Here is a tiny trained network, its code and every weight. The questions are about switching its units off for an input and a class, where a switched-off unit gives its printed mean instead of its output.

import numpy as np


def w(rows, s, z=0):
    codes = np.array(rows[::2]) - 128.0
    scale = np.full(codes.shape[1], s)
    scale[-1] = z or s
    return codes * scale


def f(y):
    return y / 2 * (1 + np.tanh(0.7978845608 * (y + 0.044715 * y**3)))


def log_softmax(a):
    a = a - a.max(-1, keepdims=True)
    return a - np.log(np.exp(a).sum(-1, keepdims=True))


def net(x, mask):
    res = np.array(x, float).reshape(1, 3) / 4 @ E
    y = f(res @ A[0][:, :-1].T + A[0][:, -1])
    res = res + np.where(mask, y, B[0][:, -1]) @ B[0][:, :-1]
    return log_softmax(res[-1] @ U[:, :-1].T + U[:, -1])


A, B = {}, {}
E = w([
[156,118,115,174,83,134,100,87,240,98,21,142],'x0',
[85,84,132,248,157,98,178,134,116,108,152,77],'x1',
[22,77,84,112,113,147,139,156,182,188,166,120],'x2',
],0.014)
A[0] = w([
[88,126,129,142,133,121,157,138,107,139,176,143,90],'neuron 1',
[149,130,165,86,152,114,136,148,86,130,179,148,8],'neuron 2',
[151,145,103,128,87,122,148,106,139,135,56,145,109],'neuron 3',
[123,148,114,5,112,159,99,120,137,156,124,149,118],'neuron 4',
[110,95,131,166,126,116,117,132,202,128,60,135,164],'neuron 5',
[117,130,143,128,137,101,142,143,121,105,166,128,87],'neuron 6',
[192,128,161,141,139,105,121,118,145,92,103,135,151],'neuron 7',
[128,160,131,116,142,137,141,121,142,99,104,146,143],'neuron 8',
[92,101,98,159,121,121,111,131,144,113,121,121,22],'neuron 9',
[113,134,113,165,119,148,126,122,177,126,69,129,2],'neuron 10',
[98,113,106,144,111,115,151,131,120,151,141,101,93],'neuron 11',
[115,127,145,139,108,122,135,87,181,103,152,140,55],'neuron 12',
[181,138,122,72,106,143,99,124,156,122,58,143,114],'neuron 13',
[166,151,124,115,113,127,136,115,123,155,90,148,117],'neuron 14',
[125,108,147,149,143,128,110,119,175,145,101,119,3],'neuron 15',
[226,153,156,180,140,121,125,108,45,101,122,113,138],'neuron 16',
],0.014,0.0069)
B[0] = w([
[153,132,157,119,150,143,70,128,113,114,158,132,183],'neuron 1',
[119,124,96,155,91,130,185,103,151,131,74,112,191],'neuron 2',
[136,134,140,151,165,125,94,124,110,118,122,97,184],'neuron 3',
[132,128,123,142,125,70,255,145,124,106,125,135,231],'neuron 4',
[129,153,88,91,97,136,184,122,105,140,113,146,223],'neuron 5',
[119,113,134,120,141,143,103,136,177,134,127,162,156],'neuron 6',
[97,116,114,112,134,174,66,107,141,159,114,132,200],'neuron 7',
[125,132,126,144,129,153,102,146,154,138,124,115,154],'neuron 8',
[161,120,161,116,157,128,120,136,130,131,145,125,154],'neuron 9',
[146,121,146,157,126,73,209,145,128,102,140,134,178],'neuron 10',
[149,143,156,138,152,119,83,125,131,117,133,119,167],'neuron 11',
[113,127,148,78,107,125,163,137,126,148,153,130,147],'neuron 12',
[117,119,135,133,116,172,43,110,125,148,122,112,212],'neuron 13',
[131,129,115,135,147,150,98,105,128,128,155,139,165],'neuron 14',
[97,115,134,145,154,95,147,139,130,108,134,127,151],'neuron 15',
[124,131,116,110,108,83,235,151,132,123,138,138,252],'neuron 16',
],0.017,0.02)
U = w([
[119,152,17,108,54,107,221,122,125,169,81,193,169],'0',
[135,107,130,103,138,46,230,190,112,124,182,214,208],'1',
[138,113,142,138,174,255,14,78,134,222,139,111,6],'2',
],0.0076,0.002)

Each question gives the input, the list of numbers given to net, and the class t.
The units are the neurons (one row each of A and B). Each row of codes is followed by its name. A weight is (code - 128) times the scale printed after its matrix; where a second scale follows, it is the last column's (A, B and U).
mask holds one flag per neuron, in row order. A switched-off neuron (its flag False) gives its mean, the last column of its row in B, instead of its output. The means were averaged over made-up inputs and are rounded, as every weight is.
A unit's drop is (log p(t) with every unit on - log p(t) with that unit switched off) / (log p(t) with every unit on - log p(t) with every unit switched off).
The circuit of an input: a set's keep is (log p(t) with only the set's units on - log p(t) with every unit switched off) / (log p(t) with every unit on - log p(t) with every unit switched off). Starting from the 12 units with the biggest drops (on a tie, the unit counted first), units are removed one at a time, each time the one whose removal leaves the highest keep (on an exact tie, the one counted first), for as long as the keep stays at least 0.8.
units of the circuit, in order: the units of the circuit, biggest drop first
most important unit: the unit with the biggest drop
k most important neurons: the k neurons with the biggest drops, biggest first
drop when u is switched off: that unit's drop, to one decimal
input [8,-6,-4], class 2: most important unit : neuron 13
input [3,2,4], class 1: 2 most important neurons : (neuron 2; neuron 7)
input [7,-1,-8], class 2: 2 most important neurons : (neuron 13; neuron 7)
input [0,3,3], class 2: 2 most important neurons : (neuron 16; neuron 4)
input [0,-5,4], class 1: 3 most important neurons : (neuron 4; neuron 2; neuron 5)
input [-1,-6,2], class 1: 2 most important neurons : (neuron 4; neuron 5)
input [0,5,3], class 2: 2 most important neurons : (neuron 16; neuron 4)
input [7,4,1], class 1: 2 most important neurons : (neuron 10; neuron 2)
input [-5,-4,-2], class 0: 3 most important neurons : (neuron 2; neuron 10; neuron 1)
input [8,7,1], class 1: 3 most important neurons : (neuron 10; neuron 9; neuron 15)
input [1,-5,-7], class 2: 3 most important neurons : (neuron 13; neuron 7; neuron 5)
input [7,7,8], class 1: drop when neuron 10 is switched off : 0.1
input [8,8,4], class 1: drop when neuron 10 is switched off : 0.5
input [2,-4,-6], class 2: drop when neuron 13 is switched off : 0.2
input [7,-2,-2], class 2: units of the circuit, in order : (neuron 13)
